Here is a tiny trained network, its code and every weight. The questions are about switching its units off for an input and a target symbol, where a switched-off unit gives its printed mean instead of its output.

import numpy as np


def w(rows, s, z=0):
    codes = np.array(rows[::2]) - 128.0
    scale = np.full(codes.shape[1], s)
    scale[-1] = z or s
    return codes * scale


def f(y):
    return y / 2 * (1 + np.tanh(0.7978845608 * (y + 0.044715 * y**3)))


def softmax(a):
    e = np.exp(a - a.max(-1, keepdims=True))
    return e / e.sum(-1, keepdims=True)


def log_softmax(a):
    a = a - a.max(-1, keepdims=True)
    return a - np.log(np.exp(a).sum(-1, keepdims=True))


def net(x, mask):
    ids = ['αγδθλπφψω'.index(c) for c in x.split()]
    T = len(ids)
    res = E[ids] + P[:T]
    u = 0
    for l in range(3):
        q, k, v = (res @ M[l].T for M in (Q, K, V))
        z = softmax(np.where(np.tri(T) > 0, q @ k.T / 3**0.5, -1e9)) @ v
        res = res + np.where(mask[u], z, O[l][:, -1]) @ O[l][:, :-1]
        u += 1
        y = f(res @ A[l][:, :-1].T + A[l][:, -1])
        res = res + np.where(mask[u : u + 8], y, B[l][:, -1]) @ B[l][:, :-1]
        u += 8
    return log_softmax(res[-1] @ U[:, :-1].T + U[:, -1])


Q, K, V, O, A, B = {}, {}, {}, {}, {}, {}
E = w([
[186,158,166,89,107,152,174,185,90],'α',
[70,170,82,231,111,147,154,105,214],'γ',
[88,132,95,227,128,184,70,55,70],'δ',
[42,86,170,144,180,202,92,48,47],'θ',
[228,109,64,165,89,141,101,60,126],'λ',
[166,148,106,169,159,109,193,189,139],'π',
[52,151,157,144,154,144,163,149,140],'φ',
[120,203,28,101,174,154,154,60,150],'ψ',
[131,199,252,182,122,174,139,145,116],'ω',
],0.019)
P = w([
[111,76,204,143,104,187,149,72,178],'0',
[99,22,206,157,69,238,150,106,121],'1',
[119,55,188,156,134,198,147,114,112],'2',
[124,48,196,160,143,193,131,129,93],'3',
[157,68,196,146,187,179,101,141,119],'4',
[165,92,254,111,203,140,38,165,196],'5',
],0.007)
Q[0] = w([
[216,164,136,229,217,251,100,123,128],'L0H1',
[180,187,101,142,73,161,173,112,133],'L0H1',
[115,208,224,174,147,253,181,162,158],'L0H1',
],0.0059)
K[0] = w([
[208,69,109,188,172,106,29,155,130],'L0H1',
[131,124,133,160,151,191,169,119,118],'L0H1',
[132,55,128,169,182,127,2,67,85],'L0H1',
],0.0066)
V[0] = w([
[136,193,94,153,80,126,95,159,67],'L0H1',
[95,161,181,90,180,176,206,181,253],'L0H1',
[166,98,133,185,119,12,79,189,89],'L0H1',
],0.0044)
O[0] = w([
[99,80,182,207,18,64,56,91,162,80],'L0H1',
[141,180,124,151,46,34,113,178,141,134],'L0H1',
[212,209,119,1,216,209,61,178,177,2],'L0H1',
],0.0084,0.0039)
A[0] = w([
[180,187,153,179,39,136,104,129,154,59],'L0N1',
[99,163,98,95,2,174,146,62,154,73],'L0N2',
[104,81,161,55,232,150,184,137,105,140],'L0N3',
[139,89,65,133,141,108,221,78,99,157],'L0N4',
[125,111,141,115,134,66,130,171,80,181],'L0N5',
[63,104,84,119,100,126,148,139,161,178],'L0N6',
[188,102,90,189,110,92,149,109,142,126],'L0N7',
[81,116,169,162,120,170,142,101,59,254],'L0N8',
],0.0098,0.0046)
B[0] = w([
[144,111,32,85,59,253,159,110,142,139],'L0N1',
[90,161,66,121,174,86,73,111,153,154],'L0N2',
[49,117,79,109,92,114,157,104,187,178],'L0N3',
[140,144,180,76,98,111,38,183,182,206],'L0N4',
[119,239,201,88,82,18,111,72,120,140],'L0N5',
[103,185,97,202,132,95,121,205,47,164],'L0N6',
[147,17,93,180,96,154,76,155,194,170],'L0N7',
[181,155,184,88,204,71,142,135,183,251],'L0N8',
],0.0074,0.013)
Q[1] = w([
[70,118,151,66,162,118,99,146,37],'L1H1',
[179,88,175,216,125,128,198,223,188],'L1H1',
[192,138,114,72,82,87,97,153,2],'L1H1',
],0.0064)
K[1] = w([
[202,211,54,135,75,133,161,127,155],'L1H1',
[147,170,85,12,210,199,101,149,67],'L1H1',
[128,194,79,108,122,60,184,114,255],'L1H1',
],0.0085)
V[1] = w([
[145,222,60,37,157,139,116,171,150],'L1H1',
[67,82,85,176,126,171,178,23,3],'L1H1',
[141,127,101,85,74,87,145,176,187],'L1H1',
],0.0045)
O[1] = w([
[126,188,58,93,104,83,131,84,87,97],'L1H1',
[34,197,254,34,205,108,68,208,70,2],'L1H1',
[101,130,68,150,72,147,187,66,183,144],'L1H1',
],0.0075,0.0072)
A[1] = w([
[55,171,177,172,108,185,196,157,95,47],'L1N1',
[109,150,124,45,176,138,223,193,150,131],'L1N2',
[127,90,79,121,142,153,177,79,108,138],'L1N3',
[152,251,1,71,166,92,112,127,97,4],'L1N4',
[54,145,168,119,169,134,202,85,112,149],'L1N5',
[116,128,65,93,171,215,90,184,95,144],'L1N6',
[162,152,155,152,132,135,174,129,104,14],'L1N7',
[184,69,169,66,74,132,113,71,110,63],'L1N8',
],0.0085,0.0038)
B[1] = w([
[154,166,121,68,165,167,98,254,90,160],'L1N1',
[129,61,151,155,29,118,44,54,116,204],'L1N2',
[144,142,164,143,184,71,147,185,184,197],'L1N3',
[205,83,197,141,110,4,14,134,123,190],'L1N4',
[153,157,151,110,97,96,56,189,227,254],'L1N5',
[111,91,80,115,208,64,26,184,177,123],'L1N6',
[79,183,169,70,23,207,43,49,201,130],'L1N7',
[11,180,97,111,140,172,87,55,125,169],'L1N8',
],0.0067,0.0048)
Q[2] = w([
[121,90,50,162,41,220,128,180,100],'L2H1',
[254,150,123,242,90,39,85,122,245],'L2H1',
[18,113,159,91,241,127,163,139,113],'L2H1',
],0.0061)
K[2] = w([
[133,155,86,104,98,150,142,107,200],'L2H1',
[114,2,143,140,202,202,82,133,178],'L2H1',
[69,110,108,144,78,110,178,200,77],'L2H1',
],0.0081)
V[2] = w([
[71,71,122,4,88,201,5,100,145],'L2H1',
[159,151,50,148,68,163,122,190,13],'L2H1',
[128,148,56,42,187,148,150,78,206],'L2H1',
],0.004)
O[2] = w([
[175,255,51,138,100,189,123,97,218,136],'L2H1',
[180,203,115,225,231,124,199,8,209,3],'L2H1',
[99,184,164,131,118,154,88,175,81,167],'L2H1',
],0.0081,0.011)
A[2] = w([
[129,98,189,66,54,247,213,145,149,185],'L2N1',
[162,152,119,112,178,166,101,57,90,108],'L2N2',
[137,80,131,137,147,116,76,139,108,233],'L2N3',
[42,58,110,140,86,2,104,158,71,104],'L2N4',
[103,255,153,68,170,134,190,36,29,4],'L2N5',
[138,81,177,111,190,25,153,75,157,109],'L2N6',
[134,161,97,156,68,119,210,95,42,149],'L2N7',
[132,123,197,94,34,169,124,23,165,45],'L2N8',
],0.0077,0.0041)
B[2] = w([
[143,94,133,146,108,100,113,72,113,190],'L2N1',
[63,96,95,156,117,96,232,236,178,130],'L2N2',
[133,124,152,132,169,49,185,9,157,190],'L2N3',
[143,154,117,140,218,171,145,158,56,250],'L2N4',
[156,202,181,151,193,44,199,154,138,129],'L2N5',
[132,157,141,175,33,115,172,200,59,163],'L2N6',
[152,140,2,52,176,86,173,131,111,138],'L2N7',
[44,149,58,114,113,214,125,172,81,157],'L2N8',
],0.0079,0.017)
U = w([
[154,200,86,63,164,51,118,112,110,251],'α',
[95,97,96,175,152,133,112,132,171,3],'γ',
[104,52,163,84,215,133,131,97,117,127],'δ',
[94,148,152,88,114,82,133,250,139,126],'θ',
[202,169,172,135,88,157,104,132,185,188],'λ',
[255,57,146,82,74,91,198,189,170,106],'π',
[87,185,152,189,175,151,166,226,140,67],'φ',
[178,159,178,160,177,86,97,31,93,121],'ψ',
[131,160,145,123,103,156,175,83,65,98],'ω',
],0.0072,0.0048)

Each question gives the input, a string of symbols that net reads in full, and the target symbol t.
The units are the heads (3 rows each of Q, K, V and O) and the neurons (one row each of A and B). Each row of codes is followed by its name. A weight is (code - 128) times the scale printed after its matrix; where a second scale follows, it is the last column's (O, A, B and U).
mask holds one flag per unit, layer by layer, with each layer's heads first. A switched-off unit (its flag False) gives its mean, the last column of its rows in O or B, instead of its output. The means were averaged over made-up inputs and are rounded, as every weight is.
A unit's drop is (log p(t) with every unit on - log p(t) with that unit switched off) / (log p(t) with every unit on - log p(t) with every unit switched off).
The circuit of an input: a set's keep is (log p(t) with only the set's units on - log p(t) with every unit switched off) / (log p(t) with every unit on - log p(t) with every unit switched off). Starting from the 12 units with the biggest drops (on a tie, the unit counted first), units are removed one at a time, each time the one whose removal leaves the highest keep (on an exact tie, the one counted first), for as long as the keep stays at least 0.8.
units of the circuit, in order: the units of the circuit, biggest drop first
unit that matters most: the unit with the biggest drop
top k neurons: the k neurons with the biggest drops, biggest first
top k neurons in layer l: the k neurons of layer l with the biggest drops, biggest first
input ψ π λ, target λ: units of the circuit, in order => [L2H1 L0N7 L1N8]
input θ ω π γ θ ψ, target θ: unit that matters most => L2H1
input π ψ π λ φ, target λ: top 2 neurons => [L1N5 L1N2]
input δ φ ψ, target δ: units of the circuit, in order => [L0H1 L1H1]
input θ ω π α γ, target θ: top 2 neurons => [L0N8 L0N3]
input α ω π λ, target λ: top 2 neurons => [L1N3 L2N4]
input π ψ ψ π ω γ, target γ: units of the circuit, in order => [L0N8 L2N6 L1H1]
input φ π π π θ, target θ: units of the circuit, in order => [L0N8 L0N3 L1N5 L2N6]
input φ φ ψ π θ π, target δ: top 3 neurons in layer 0 => [L0N8 L0N4 L0N7]
input δ π φ, target δ: top 2 neurons in layer 1 => [L1N2 L1N1]
input π δ λ π ψ, target λ: top 3 neurons => [L0N7 L2N4 L0N8]
input δ π λ π φ, target λ: top 2 neurons => [L1N5 L0N7]
input ψ θ ψ λ π, target λ: top 4 neurons => [L0N7 L1N8 L0N6 L0N4]
input γ λ δ π φ φ, target δ: units of the circuit, in order => [L1H1 L0H1 L2N3]
input ω ψ λ ω, target λ: unit that matters most => L0N7
input γ θ π α, target ω: top 2 neurons => [L2N1 L2N8]
input π γ π α, target α: top 3 neurons in layer 2 => [L2N7 L2N5 L2N6]
input δ π π ω, target δ: top 2 neurons in layer 0 => [L0N8 L0N1]
input λ ψ α, target λ: top 2 neurons in layer 2 => [L2N4 L2N3]
input λ φ γ, target λ: top neuron in layer 0 => [L0N8]
input α π π π ω, target ω: top 2 neurons => [L2N8 L0N1]
input ψ ψ γ ψ, target ψ: top 4 neurons in layer 0 => [L0N2 L0N3 L0N6 L0N1]
input φ π δ γ, target δ: top 2 neurons => [L2N3 L0N8]
input π θ ψ λ π, target λ: top 2 neurons in layer 0 => [L0N7 L0N8]
input δ π π γ, target δ: top 2 neurons in layer 2 => [L2N3 L2N6]
input π α φ γ λ, target γ: top 3 neurons in layer 0 => [L0N8 L0N7 L0N6]
